Here is a tiny trained network, its code and every weight. The questions are about switching its units off for an input and a target symbol, where a switched-off unit gives its printed mean instead of its output.

import numpy as np


def w(rows, s, z=0):
    codes = np.array(rows[::2]) - 128.0
    scale = np.full(codes.shape[1], s)
    scale[-1] = z or s
    return codes * scale


def norm(h):
    return h / np.sqrt((h * h).mean(-1, keepdims=True) + 1e-5)


def f(y):
    return np.maximum(y, 0)


def softmax(a):
    e = np.exp(a - a.max(-1, keepdims=True))
    return e / e.sum(-1, keepdims=True)


def log_softmax(a):
    a = a - a.max(-1, keepdims=True)
    return a - np.log(np.exp(a).sum(-1, keepdims=True))


def net(x, mask):
    ids = ['Λβδεζμπτω'.index(c) for c in x.split()]
    T = len(ids)
    res = E[ids] + P[:T]
    r = norm(res)
    for j in range(3):
        rows = slice(3 * j, 3 * j + 3)
        q, k, v = (r @ M[0][rows].T for M in (Q, K, V))
        z = softmax(np.where(np.tri(T) > 0, q @ k.T / 3**0.5, -1e9)) @ v
        o = O[0][rows]
        res = res + np.where(mask[j], z, o[:, -1]) @ o[:, :-1]
    y = f(norm(res) @ A[0][:, :-1].T + A[0][:, -1])
    res = res + np.where(mask[3:7], y, B[0][:, -1]) @ B[0][:, :-1]
    return log_softmax(norm(res)[-1] @ U[:, :-1].T + U[:, -1])


Q, K, V, O, A, B = {}, {}, {}, {}, {}, {}
E = w([
[173,192,95,167,174],'Λ',
[74,196,135,71,83],'β',
[216,219,106,158,141],'δ',
[196,189,109,156,134],'ε',
[70,109,7,93,119],'ζ',
[179,76,199,107,164],'μ',
[146,119,86,130,189],'π',
[73,72,174,197,180],'τ',
[174,72,120,88,88],'ω',
],0.019)
P = w([
[128,220,228,12,254],'0',
[124,196,203,60,211],'1',
[147,185,178,93,196],'2',
[137,196,163,109,173],'3',
[156,192,131,141,185],'4',
[160,194,126,142,164],'5',
[172,228,93,181,146],'6',
[166,236,72,186,145],'7',
[148,230,88,157,157],'8',
],0.0059)
Q[0] = w([
[194,111,4,166,114],'head 1',
[171,87,213,126,76],'head 1',
[103,51,87,133,165],'head 1',
[161,126,106,100,95],'head 2',
[160,166,116,75,164],'head 2',
[99,147,141,107,119],'head 2',
[153,158,83,114,111],'head 3',
[108,120,89,128,96],'head 3',
[145,135,130,157,148],'head 3',
],0.041)
K[0] = w([
[212,104,4,186,97],'head 1',
[172,57,237,126,69],'head 1',
[94,29,78,181,141],'head 1',
[103,129,124,127,97],'head 2',
[131,76,67,163,48],'head 2',
[81,126,163,173,133],'head 2',
[138,75,67,165,66],'head 3',
[102,141,116,68,113],'head 3',
[110,110,123,186,132],'head 3',
],0.033)
V[0] = w([
[75,216,128,233,89],'head 1',
[93,120,6,60,165],'head 1',
[27,87,146,218,199],'head 1',
[79,107,155,194,226],'head 2',
[86,163,102,140,197],'head 2',
[137,75,34,137,121],'head 2',
[133,160,144,113,110],'head 3',
[251,80,54,52,89],'head 3',
[126,149,83,65,117],'head 3',
],0.027)
O[0] = w([
[182,108,86,34,211,134],'head 1',
[101,102,7,157,87,207],'head 1',
[130,5,146,145,182,81],'head 1',
[110,95,134,87,220,3],'head 2',
[119,115,48,90,171,191],'head 2',
[142,150,101,192,142,184],'head 2',
[134,113,129,129,76,103],'head 3',
[25,223,118,101,55,80],'head 3',
[108,131,78,109,71,104],'head 3',
],0.023,0.0063)
A[0] = w([
[21,80,141,113,130,125],'neuron 1',
[58,90,108,213,153,145],'neuron 2',
[85,112,254,182,140,2],'neuron 3',
[162,210,122,162,131,161],'neuron 4',
],0.038,0.0061)
B[0] = w([
[45,66,137,166,175,172],'neuron 1',
[146,248,126,127,202,209],'neuron 2',
[175,92,4,101,78,198],'neuron 3',
[170,115,149,207,167,254],'neuron 4',
],0.034,0.015)
U = w([
[178,98,130,101,185,226],'Λ',
[160,156,87,1,125,94],'β',
[193,216,185,80,159,66],'δ',
[193,216,182,74,157,63],'ε',
[111,63,20,163,93,47],'ζ',
[215,79,82,98,52,78],'μ',
[123,146,24,207,181,40],'π',
[56,79,196,162,192,193],'τ',
[91,119,226,192,70,254],'ω',
],0.009,0.0056)

Each question gives the input, a string of symbols that net reads in full, and the target symbol t.
The units are the heads (3 rows each of Q, K, V and O) and the neurons (one row each of A and B). Each row of codes is followed by its name. A weight is (code - 128) times the scale printed after its matrix; where a second scale follows, it is the last column's (O, A, B and U).
mask holds one flag per unit, heads first, then neurons. A switched-off unit (its flag False) gives its mean, the last column of its rows in O or B, instead of its output. The means were averaged over made-up inputs and are rounded, as every weight is.
A unit's drop is (log p(t) with every unit on - log p(t) with that unit switched off) / (log p(t) with every unit on - log p(t) with every unit switched off).
The circuit of an input: a set's keep is (log p(t) with only the set's units on - log p(t) with every unit switched off) / (log p(t) with every unit on - log p(t) with every unit switched off). Starting from all 7 units, units are removed one at a time, each time the one whose removal leaves the highest keep (on an exact tie, the one counted first), for as long as the keep stays at least 0.8.
units of the circuit, in order: the units of the circuit, biggest drop first
top k neurons: the k neurons with the biggest drops, biggest first
which heads matter: for each layer, one digit per head in row order, 1 if its drop is at least 0.15 and else 0, layers parted by /
drop when u is switched off: that unit's drop, to one decimal
input ω π ε β ω ε Λ π, target ω: which heads matter -> 011
input τ δ Λ β, target β: which heads matter -> 110
input β π μ π μ τ ε β ε, target Λ: top neuron -> neuron 2
input β π μ δ Λ β β, target μ: units of the circuit, in order -> head 3; head 2
input Λ β μ τ, target τ: which heads matter -> 010
input Λ δ Λ, target β: which heads matter -> 010
input μ μ δ, target δ: top 2 neurons -> neuron 3; neuron 4
input Λ π ω δ Λ, target ω: which heads matter -> 010
input β μ Λ ζ π τ, target τ: which heads matter -> 110
input ω δ ε δ Λ τ, target Λ: which heads matter -> 001
input ω μ ε, target ω: which heads matter -> 010
input π μ Λ δ ε Λ ω Λ, target ω: which heads matter -> 011
input π Λ ε Λ, target β: which heads matter -> 110
input π π δ μ δ, target ε: top neuron -> neuron 3
input ε τ δ Λ τ π ζ β, target β: which heads matter -> 100
input δ ω ω Λ β, target ω: top 2 neurons -> neuron 3; neuron 2
input μ ε β β, target μ: drop when neuron 1 is switched off -> 0.0
input β Λ ζ Λ τ Λ ε δ Λ, target Λ: drop when head 3 is switched off -> 0.5
input β τ μ, target μ: drop when neuron 4 is switched off -> 0.1
input β μ π μ ε δ, target δ: top neuron -> neuron 3
